Here is a tiny trained network, its code and every weight. The questions are about switching its units off for an input and a target symbol, where a switched-off unit gives its printed mean instead of its output.

import numpy as np


def w(rows, s, z=0):
    codes = np.array(rows[::2]) - 128.0
    scale = np.full(codes.shape[1], s)
    scale[-1] = z or s
    return codes * scale


def norm(h):
    return h / np.sqrt((h * h).mean(-1, keepdims=True) + 1e-5)


def f(y):
    return y / 2 * (1 + np.tanh(0.7978845608 * (y + 0.044715 * y**3)))


def softmax(a):
    e = np.exp(a - a.max(-1, keepdims=True))
    return e / e.sum(-1, keepdims=True)


def log_softmax(a):
    a = a - a.max(-1, keepdims=True)
    return a - np.log(np.exp(a).sum(-1, keepdims=True))


def net(x, mask):
    ids = ['ΔΠΦΨζηθτω'.index(c) for c in x.split()]
    T = len(ids)
    res = E[ids] + P[:T]
    u = 0
    for l in range(2):
        q, k, v = (norm(res) @ M[l].T for M in (Q, K, V))
        z = softmax(np.where(np.tri(T) > 0, q @ k.T / 4**0.5, -1e9)) @ v
        res = res + np.where(mask[u], z, O[l][:, -1]) @ O[l][:, :-1]
        u += 1
        y = f(norm(res) @ A[l][:, :-1].T + A[l][:, -1])
        res = res + np.where(mask[u : u + 8], y, B[l][:, -1]) @ B[l][:, :-1]
        u += 8
    return log_softmax(norm(res)[-1] @ U[:, :-1].T + U[:, -1])


Q, K, V, O, A, B = {}, {}, {}, {}, {}, {}
E = w([
[124,93,127,106],'Δ',
[121,148,151,98],'Π',
[127,251,143,56],'Φ',
[95,17,112,107],'Ψ',
[90,124,79,144],'ζ',
[168,142,194,104],'η',
[133,108,112,203],'θ',
[113,141,102,84],'τ',
[47,166,146,129],'ω',
],0.025)
P = w([
[171,125,145,2],'0',
[194,171,134,40],'1',
[180,162,163,69],'2',
[177,190,157,95],'3',
[162,191,174,104],'4',
[151,206,183,116],'5',
[137,209,200,136],'6',
[120,219,218,148],'7',
[127,234,235,172],'8',
[133,230,239,211],'9',
[112,249,233,225],'10',
[132,248,223,254],'11',
],0.0051)
Q[0] = w([
[199,35,170,60],'0.h1',
[51,90,81,95],'0.h1',
[102,237,254,87],'0.h1',
[107,28,126,43],'0.h1',
],0.018)
K[0] = w([
[136,55,125,61],'0.h1',
[63,105,119,123],'0.h1',
[138,254,251,138],'0.h1',
[80,75,142,74],'0.h1',
],0.021)
V[0] = w([
[140,122,141,103],'0.h1',
[63,118,247,2],'0.h1',
[104,113,187,83],'0.h1',
[130,133,93,154],'0.h1',
],0.0065)
O[0] = w([
[160,132,116,153,134],'0.h1',
[223,135,60,254,254],'0.h1',
[162,124,103,169,173],'0.h1',
[99,130,141,99,105],'0.h1',
],0.0094,0.007)
A[0] = w([
[128,126,154,76,5],'0.n1',
[115,131,161,94,51],'0.n2',
[119,5,112,169,149],'0.n3',
[95,31,158,138,115],'0.n4',
[94,101,165,69,161],'0.n5',
[56,52,78,148,90],'0.n6',
[106,103,79,94,47],'0.n7',
[32,104,113,173,172],'0.n8',
],0.028,0.0026)
B[0] = w([
[132,145,106,145,133],'0.n1',
[131,150,114,148,132],'0.n2',
[251,127,73,182,176],'0.n3',
[182,131,76,235,156],'0.n4',
[63,99,215,182,152],'0.n5',
[180,44,135,109,156],'0.n6',
[141,130,111,158,137],'0.n7',
[65,121,136,212,255],'0.n8',
],0.029,0.013)
Q[1] = w([
[147,159,165,206],'1.h1',
[128,137,135,154],'1.h1',
[135,137,109,173],'1.h1',
[138,186,97,254],'1.h1',
],0.052)
K[1] = w([
[111,175,204,165],'1.h1',
[128,155,132,144],'1.h1',
[154,176,137,160],'1.h1',
[173,252,187,183],'1.h1',
],0.032)
V[1] = w([
[58,122,80,36],'1.h1',
[135,163,92,65],'1.h1',
[186,163,198,56],'1.h1',
[153,150,1,237],'1.h1',
],0.013)
O[1] = w([
[123,210,123,228,2],'1.h1',
[73,174,105,167,156],'1.h1',
[6,144,183,106,209],'1.h1',
[175,102,14,99,229],'1.h1',
],0.014,0.0084)
A[1] = w([
[190,146,224,146,183],'1.n1',
[190,255,146,112,2],'1.n2',
[127,63,79,130,108],'1.n3',
[79,169,65,84,156],'1.n4',
[98,88,130,162,140],'1.n5',
[129,135,77,177,66],'1.n6',
[195,156,104,176,157],'1.n7',
[153,179,82,109,144],'1.n8',
],0.03,0.0047)
B[1] = w([
[139,97,203,142,150],'1.n1',
[183,164,151,253,208],'1.n2',
[110,109,86,98,213],'1.n3',
[77,92,91,185,217],'1.n4',
[132,160,121,52,251],'1.n5',
[142,195,130,152,235],'1.n6',
[96,196,186,50,227],'1.n7',
[112,86,136,165,191],'1.n8',
],0.037,0.011)
U = w([
[201,225,166,65,130],'Δ',
[123,19,74,96,75],'Π',
[183,129,107,205,253],'Φ',
[242,117,96,125,135],'Ψ',
[44,35,235,57,133],'ζ',
[152,66,254,108,86],'η',
[88,193,202,245,122],'θ',
[103,56,19,94,124],'τ',
[12,218,90,75,75],'ω',
],0.0082,0.0043)

Each question gives the input, a string of symbols that net reads in full, and the target symbol t.
The units are the heads (4 rows each of Q, K, V and O) and the neurons (one row each of A and B). Each row of codes is followed by its name. A weight is (code - 128) times the scale printed after its matrix; where a second scale follows, it is the last column's (O, A, B and U).
mask holds one flag per unit, layer by layer, with each layer's heads first. A switched-off unit (its flag False) gives its mean, the last column of its rows in O or B, instead of its output. The means were averaged over made-up inputs and are rounded, as every weight is.
A unit's drop is (log p(t) with every unit on - log p(t) with that unit switched off) / (log p(t) with every unit on - log p(t) with every unit switched off).
The circuit of an input: a set's keep is (log p(t) with only the set's units on - log p(t) with every unit switched off) / (log p(t) with every unit on - log p(t) with every unit switched off). Starting from the 12 units with the biggest drops (on a tie, the unit counted first), units are removed one at a time, each time the one whose removal leaves the highest keep (on an exact tie, the one counted first), for as long as the keep stays at least 0.8.
units of the circuit, in order: the units of the circuit, biggest drop first
unit that matters most: the unit with the biggest drop
top k neurons: the k neurons with the biggest drops, biggest first
top k neurons in layer l: the k neurons of layer l with the biggest drops, biggest first
drop when u is switched off: that unit's drop, to one decimal
input Φ ω η Φ ω Π Φ Φ η, target ζ: unit that matters most -> 0.n8
input Δ ω τ, target ω: top 4 neurons -> 0.n6, 1.n7, 0.n3, 0.n5
input η ω Δ ω ω ω ω ω η ζ ω, target ζ: units of the circuit, in order -> 0.n3, 1.h1, 0.n4, 1.n2
input Φ Π ω Φ Δ θ ω ω η ω τ, target ζ: units of the circuit, in order -> 0.n8, 0.n4, 0.n3, 1.n6
input Φ ω Φ Φ Δ ζ θ ζ ω ω, target ω: top 2 neurons -> 1.n2, 1.n5
input τ ω Δ Δ ω Φ Δ, target Δ: top 3 neurons -> 0.n3, 1.n7, 1.n4
input Φ ω Π, target τ: top 4 neurons -> 0.n3, 0.n5, 0.n8, 0.n4
input θ ζ ω ζ η η ω, target ζ: top 3 neurons -> 0.n3, 0.n4, 0.n8
input ω Π ω, target τ: units of the circuit, in order -> 1.h1, 1.n3
input Δ Δ ω, target Δ: units of the circuit, in order -> 1.h1, 1.n7
input ω ω η, target ζ: units of the circuit, in order -> 0.n3, 0.n8, 1.n6
input τ ω ω Π Δ ω ω, target τ: top 3 neurons -> 0.n3, 0.n8, 1.n7
input ω ω θ ζ, target ζ: top 2 neurons in layer 0 -> 0.n5, 0.n3
input ω ω η η ω Ψ ζ ω Ψ ζ τ, target τ: top neuron -> 1.n7
input ω η ω Φ ω ω Δ ω ω η τ, target ζ: top 2 neurons -> 0.n8, 0.n4
input Δ ω Φ η ω ω ω Φ Π ω ω τ, target τ: top 3 neurons in layer 0 -> 0.n8, 0.n3, 0.n5
input θ Φ τ Π ω, target ω: top 2 neurons in layer 1 -> 1.n5, 1.n6
input ω ω ζ ω, target Δ: top 3 neurons in layer 1 -> 1.n4, 1.n6, 1.n7
input ω η θ Φ ζ, target ζ: top 3 neurons in layer 0 -> 0.n5, 0.n6, 0.n3
input ω Δ Ψ Φ Φ Φ Ψ, target Ψ: top neuron -> 0.n6
input ω ω ω Δ τ, target ω: top 2 neurons in layer 0 -> 0.n6, 0.n3
input Φ η ω ω ω Π ζ Δ Π, target τ: drop when 0.n3 is switched off -> 0.8
input Δ ω ω ω ω ω θ ω θ Δ, target Δ: drop when 1.n7 is switched off -> 0.6
input Φ θ η Δ Δ ω Φ τ ω η Δ Δ, target ζ: drop when 1.n6 is switched off -> 0.1
input η η η ω ζ θ ω Δ η, target η: drop when 0.n8 is switched off -> 0.4
